((124, 133, 134, 135, 108, 124, 115), (119, 139, 127, 154, 112, 145, 140), (102, 129, 112, 109, 127, 125, 137)) gives 137
((134, 101, 127, 138), (133, 111, 126, 114)) gives 114
((124, 123, 125, 133, 132, 131, 120), (154, 130, 129, 119, 133, 123, 119), (115, 122, 131, 127, 120, 124, 120)) gives 120
(119, 104, 116, 124, 146, 106, 157) gives 157
((131, 108, 130, 129, 146, 128, 124), (142, 126, 144, 144, 123, 141, 156), (115, 128, 116, 116, 136, 115, 148)) gives 148
(133, 141, 151, 113, 129) gives 129
(132, 135, 153, 131, 117, 129) gives 129
(140, 107, 140, 134, 146, 150) gives 150
---
[128 105 128 123] result: 128
[126 152 106 150] result: 126
[158 145 149 109] result: 158
[147 153 108 118] result: 147
[100 132 128 119] result: 100
[123 127 105 131] result: 123
[106 122 151 113] result: 106
---
Q:
[[108 135 107 120 109]
 [112 132 130 158 114]]
A: 114

Q:
[[142 119 103 150 153 141]
 [150 143 122 150 113 136]]
A: 136

Q:
[[145 121 123 145 130 157 107]
 [106 135 120 106 128 116 134]]
A: 134

Q:
[[108 105 138 130 124 117]
 [120 127 137 145 134 139]]
A: 139

Q:
[[147 147 139 117 124 140]
 [143 144 152 134 140 120]]
A: 120

Q:
[[117 145 146 148 119]
 [104 151 151 153 137]]
A: 137

Q:
[[125 113 101 132 115 127 126]
 [118 120 133 135 111 136 139]]
A: 139

Q:
[[134 134 133 145 131 145 118]
 [128 127 127 150 136 150 112]]
A: 112

Q:
[[128 106 116 146 130 130]
 [123 152 131 149 121 128]]
A: 128
---
[[127 110 116 106]
 [105  98  98 153]
 [128 108 116 105]] yields 127

[[103 138 101 144 147 103 136]
 [110 150 111 149 136 113 133]
 [101 149 113 145 143 107 142]] yields 103

[[139 114 121 108 139 109 135]
 [117 136 128 150 137 110 150]
 [116 130 146 145 129 137 108]] yields 139

[[128 157 131 148 139 137]
 [123 139 120 133 123 116]
 [133 156 122 126 122 124]] yields 128

[[125 134 125 125 125]
 [111 147 112 113 113]
 [149 112 147 147 146]] yields 125

[[112 111 138 150 136]
 [116 115 136 145 134]
 [116 115 136 145 134]] yields 112

[[119 131 114 105 145 101]
 [121 154 137 135 117 141]
 [126 122 125 122 134 119]] yields 119
---
[[116 129 140 108]
 [110 137 116 140]
 [152 119 130 131]] --> 129

[[137 128 123 152 136]
 [101 141 114 118 106]
 [139 113 151 100 145]] --> 128

[[138 145 143 129]
 [121 128 137 151]
 [126 128 136 153]] --> 145

[[101 121 121 119 123]
 [114 126 129 127 118]
 [116 107 140 146 120]] --> 121

[[141 122 121 132]
 [137 125 149 150]
 [140 111 148 156]] --> 122

[[138 119 111 133 117 123 125]
 [124 128 107 135 123 120 120]
 [131 134 111 133 127 124 122]] --> 119

[[125 128 125 105 130 124]
 [127 121 119 110 127 132]
 [136 129 129 122 135 127]] --> 128

[[133 108 120 115]
 [124 136 144 119]
 [150 115 135 132]] --> 108

[[121 137 145 142 136 124 126]
 [143 139 149 121 144 118 122]
 [121 120 150 138 127 135 147]] --> 137
---
(152, 136, 132, 134) → 136
((118, 117, 128, 107, 104), (111, 145, 131, 148, 139)) → 117
((141, 127, 149, 147, 110), (131, 110, 147, 151, 119)) → 127
(142, 113, 143, 107, 141, 104) → 113
(103, 107, 117, 126) → 107
((125, 140, 154, 155, 145), (122, 141, 152, 137, 141), (112, 150, 149, 122, 111)) → 140
((155, 127, 116, 109), (114, 139, 142, 117), (143, 115, 119, 142)) → 127
(135, 124, 126, 156, 127) → 124
((150, 154, 153, 111, 132, 149), (153, 147, 118, 130, 140, 102)) → 154
(142, 116, 107, 106, 139) → 116
---
[[127 126 132 129 148 142 120 138 123 150 136 133 130 133 134 145]
 [129 130 124 127 108 114 136 117 132 106 120 123 126 123 122 111]
 [135 132 140 104 118 131 124 119 112 118 116 132 130 143 129 138]
 [131 128 139 117 146 146 117 136 115 149 131 137 132 142 136 153]
 [122 125 115 149 128 119 135 131 144 127 135 122 125 112 124 112]
 [135 133 140 104 118 131 124 119 112 119 116 132 130 144 129 139]
 [136 134 139 101 108 125 128 113 112 107 111 130 129 143 126 131]
 [120 122 117 154 147 130 129 142 144 148 145 126 127 113 129 124]
 [124 126 114 145 115 111 139 124 144 114 129 119 125 111 121 103]
 [135 132 141 106 125 135 122 123 112 125 119 133 130 144 131 142]
 [136 134 140 101 108 126 128 113 112 107 110 130 129 143 126 132]
 [128 127 133 128 148 143 120 138 123 150 136 133 130 134 134 146]] | 127

[[144 107 125 121 133 135 107 108 143]
 [124 151 116 138 124 141 114 155 132]
 [149 117 143 135 144 147 129 111 140]
 [136 106 139 112 144 120 150 115 131]
 [105 122 151 119 137 103 134 129 131]
 [117 131 100 114 109 119 124 143 120]
 [128 111 150 125 146 121 113 114 146]] | 144

[[132 132 133 134 126 127 128 127 130 128]
 [129 112 127 130 138 145 101 127 146 139]
 [129 128 129 128 125 128 126 129 132 125]
 [134 130 130 128 125 130 128 128 129 126]
 [131 133 135 127 128 132 130 131 125 132]] | 132

[[130 118 124 131 119 127 121 141 129 129]
 [130 110 126 131 115 127 113 138 130 127]
 [126 142 129 129 152 128 144 120 127 127]
 [129 132 127 130 140 132 131 128 131 133]
 [125 144 131 127 146 124 154 119 126 121]
 [127 137 127 129 144 130 136 124 130 128]
 [128 115 127 129 117 129 115 131 131 126]
 [127 139 132 127 141 127 148 122 125 127]
 [129 131 129 129 135 128 139 132 126 129]] | 130

[[127 122 119 122 120 130 140]
 [135 126 134 135 135 128 132]
 [128 131 118 128 121 128 133]
 [127 147 123 123 116 132 128]
 [118 100 129 136 126 123 145]] | 127

[[115 116 106 119 137 120 106 125 109]
 [121 136 142 120 124 149 138 141 149]
 [107 150 151 104 152 119 105 107 135]
 [121 144 118 138 128 109 106 111 149]
 [122 135 153 114 130 117 127 135 115]
 [145 147 145 151 111 133 116 133 106]
 [122 144 114 106 144 148 136 151 139]
 [139 124 108 131 115 121 109 123 129]
 [103 146 122 117 136 124 131 113 147]
 [129 130 104 150 106 145 114 106 142]
 [107 125 152 147 104 132 150 107 112]] | 115

[[103 125 119 121 149 126 121]
 [141 127 129 120 104 126 121]
 [131 126 126 120 116 126 121]
 [108 124 119 122 145 126 122]
 [113 123 120 122 139 126 122]] | 103

[[127 140 128 131 111 152 142 152 124 134 144 133 132 129]
 [128 119 120 112 133  98 112 121 132 122 117 119 129 134]
 [136 116 112 114 134 108 115 123 129 129 122 124 124 134]
 [130 133 135 146 113 142 136 145 118 129 135 130 134 121]
 [120 135 141 124 139 112 120 107 124 128 118 125 132 129]
 [131 132 138 150 116 137 135 138 116 130 130 126 134 115]
 [130 119 115 119 136 137 133 126 138 123 128 129 118 136]
 [129 133 134 145 112 144 136 145 117 129 136 131 134 123]
 [130 131 138 150 116 138 135 138 116 130 130 126 134 115]] | 127

[[127 128 110 126 124 124]
 [127 128 118 126 124 123]
 [127 128 126 127 124 123]
 [128 128 131 127 124 123]
 [127 128 105 126 125 124]
 [127 128 130 127 124 123]
 [127 128 115 126 124 124]
 [128 128 136 127 124 123]] | 127
---
[130 125 101 112 117] => 117, 130

[[127 102 107 106 142]
 [146 133 129 129 125]
 [125 105 122 101 139]] => 142, 125

[151 148 136 131 122 135 125] => 125, 151

[127 145 126 127 115 109 154] => 154, 127

[106 102 122 145 127 120] => 120, 106

[[144 137 104 124]
 [109 125 145 134]
 [104 123 126 116]] => 124, 104

[151 147 145 125 148 137 138] => 138, 151

[129 133 136  99] => 99, 129

[122 105 124 103 148] => 148, 122

[[124 110 123 137 134]
 [136 140 107 115 134]] => 134, 136
---
array([[110, 139, 109, 108, 131, 135, 128],
       [121, 141, 113, 112, 129, 139, 126],
       [108, 140, 105, 106, 128, 136, 126]]) yields 128

array([[139, 132, 128, 119],
       [143, 140, 101, 130],
       [149, 150, 112, 122]]) yields 150

array([[119, 142, 110, 120],
       [137, 116, 122, 137],
       [144, 106, 127, 143]]) yields 106

array([[124, 129, 122, 128, 130, 133],
       [107, 134, 101, 126, 140, 155],
       [114, 133, 109, 127, 136, 144]]) yields 127

array([[107, 130, 121, 122, 130, 103, 112],
       [147, 119, 136, 135, 122, 135, 132],
       [145, 124, 141, 143, 105, 134, 121]]) yields 105

array([[134, 129, 146, 102, 116, 137],
       [120, 131, 127, 154, 136, 134],
       [121, 130, 128, 151, 134, 133]]) yields 151
